Here is a tiny trained network, its code and every weight. The questions are about switching its units off for an input and a class, where a switched-off unit gives its printed mean instead of its output.

import numpy as np


def w(rows, s, z=0):
    codes = np.array(rows[::2]) - 128.0
    scale = np.full(codes.shape[1], s)
    scale[-1] = z or s
    return codes * scale


def f(y):
    return y / 2 * (1 + np.tanh(0.7978845608 * (y + 0.044715 * y**3)))


def log_softmax(a):
    a = a - a.max(-1, keepdims=True)
    return a - np.log(np.exp(a).sum(-1, keepdims=True))


def net(x, mask):
    res = np.array(x, float).reshape(1, 7) / 4 @ E
    y = f(res @ A[0][:, :-1].T + A[0][:, -1])
    res = res + np.where(mask, y, B[0][:, -1]) @ B[0][:, :-1]
    return log_softmax(res[-1] @ U[:, :-1].T + U[:, -1])


A, B = {}, {}
E = w([
[131,157,56,45,132,94,177],'x0',
[132,160,176,66,102,53,189],'x1',
[104,106,120,65,154,254,113],'x2',
[12,200,75,139,132,140,95],'x3',
[108,63,161,163,123,190,203],'x4',
[180,124,22,190,77,114,150],'x5',
[189,218,201,194,145,137,109],'x6',
],0.0057)
A[0] = w([
[131,136,173,109,125,117,155,101],'N0',
[130,117,101,143,151,152,101,100],'N1',
[140,227,81,87,123,68,81,21],'N2',
[154,87,203,60,140,88,112,53],'N3',
[68,106,117,112,135,164,115,89],'N4',
[170,131,165,162,161,163,104,68],'N5',
[157,129,161,171,143,165,115,88],'N6',
[142,104,104,108,123,130,150,62],'N7',
[133,151,105,117,134,118,114,111],'N8',
[127,201,125,99,126,104,144,79],'N9',
[160,72,38,106,123,166,135,92],'N10',
[133,130,115,164,117,95,126,99],'N11',
[152,91,194,64,129,90,115,47],'N12',
[137,105,73,149,152,154,83,63],'N13',
[110,180,160,119,149,121,197,41],'N14',
[78,117,128,112,140,140,127,80],'N15',
[8,129,154,92,114,155,123,32],'N16',
[64,99,103,118,132,185,95,107],'N17',
[159,84,77,66,104,142,182,2],'N18',
[138,128,111,191,111,74,126,39],'N19',
[152,124,111,239,107,70,131,48],'N20',
[119,145,170,140,161,131,180,94],'N21',
[134,117,93,147,150,149,102,81],'N22',
[136,110,118,107,128,128,139,95],'N23',
[171,138,228,190,113,214,115,47],'N24',
],0.016,0.0035)
B[0] = w([
[81,113,154,120,145,110,132,167],'N0',
[91,120,129,138,114,141,115,153],'N1',
[149,254,107,125,91,107,99,233],'N2',
[92,129,164,181,90,63,190,214],'N3',
[122,123,90,169,153,167,145,181],'N4',
[145,124,176,139,125,142,91,186],'N5',
[148,130,161,136,122,146,84,181],'N6',
[156,123,126,107,122,127,143,150],'N7',
[133,158,125,123,103,139,125,145],'N8',
[118,178,109,86,142,117,115,176],'N9',
[127,96,114,51,76,174,159,230],'N10',
[126,111,100,132,131,110,105,158],'N11',
[90,126,155,177,96,72,185,201],'N12',
[54,120,139,100,120,139,103,176],'N13',
[86,113,136,75,184,121,101,166],'N14',
[134,127,108,153,153,143,141,154],'N15',
[178,146,99,171,218,140,155,210],'N16',
[89,124,82,188,141,190,144,210],'N17',
[202,105,126,66,119,126,181,215],'N18',
[125,87,80,140,134,92,99,181],'N19',
[153,58,77,159,140,63,73,228],'N20',
[114,110,163,89,168,130,119,166],'N21',
[84,121,134,131,107,134,117,153],'N22',
[145,124,126,121,128,124,150,139],'N23',
[180,143,210,134,115,196,72,254],'N24',
],0.037,0.0074)
U = w([
[48,126,166,47,214,95,138,15],'0',
[131,254,85,91,118,75,103,107],'1',
[132,144,71,198,208,178,169,98],'2',
[172,128,215,167,124,155,66,177],'3',
[85,132,182,171,105,33,197,172],'4',
[32,112,96,118,82,188,127,44],'5',
[178,96,96,40,85,147,195,145],'6',
[164,72,67,149,119,49,63,248],'7',
],0.0056,0.0013)

Each question gives the input, the list of numbers given to net, and the class t.
The units are the neurons (one row each of A and B). Each row of codes is followed by its name. A weight is (code - 128) times the scale printed after its matrix; where a second scale follows, it is the last column's (A, B and U).
mask holds one flag per neuron, in row order. A switched-off neuron (its flag False) gives its mean, the last column of its row in B, instead of its output. The means were averaged over made-up inputs and are rounded, as every weight is.
A unit's drop is (log p(t) with every unit on - log p(t) with that unit switched off) / (log p(t) with every unit on - log p(t) with every unit switched off).
The circuit of an input: a set's keep is (log p(t) with only the set's units on - log p(t) with every unit switched off) / (log p(t) with every unit on - log p(t) with every unit switched off). Starting from the 12 units with the biggest drops (on a tie, the unit counted first), units are removed one at a time, each time the one whose removal leaves the highest keep (on an exact tie, the one counted first), for as long as the keep stays at least 0.8.
units of the circuit, in order: the units of the circuit, biggest drop first
unit that matters most: the unit with the biggest drop
k most important neurons: the k neurons with the biggest drops, biggest first
drop of u: that unit's drop, to one decimal
input [-2,-1,-6,-8,6,5,-7], class 6: unit that matters most	N10
input [-1,-2,1,6,-5,3,-8], class 2: 4 most important neurons	(N16, N4, N17, N15)
input [0,-4,4,3,-3,2,-7], class 5: units of the circuit, in order	(N10, N17)
input [6,-2,8,0,7,2,-6], class 6: 2 most important neurons	(N10, N18)
input [1,5,-7,-1,-3,1,7], class 7: 3 most important neurons	(N20, N19, N11)
input [3,8,0,-3,8,1,8], class 0: 3 most important neurons	(N14, N21, N0)
input [-5,-2,2,5,3,5,-8], class 2: 3 most important neurons	(N16, N4, N17)
input [-6,7,-3,-3,2,-7,5], class 4: 2 most important neurons	(N3, N12)
input [7,-5,6,5,-1,5,-4], class 5: 4 most important neurons	(N17, N13, N10, N22)
input [1,4,-4,-3,-4,7,-7], class 6: 2 most important neurons	(N18, N10)
input [-2,-8,4,-4,5,2,-8], class 5: 2 most important neurons	(N17, N13)
input [6,1,5,-7,-7,0,-1], class 6: 2 most important neurons	(N18, N10)
input [5,-4,-7,1,-1,-5,8], class 1: drop of N2	0.6
input [3,-1,-5,-5,-7,-2,2], class 1: units of the circuit, in order	(N2)
input [3,6,-5,2,6,-8,-8], class 4: drop of N3	1.7
input [6,6,-3,-1,0,3,-5], class 6: drop of N18	1.5
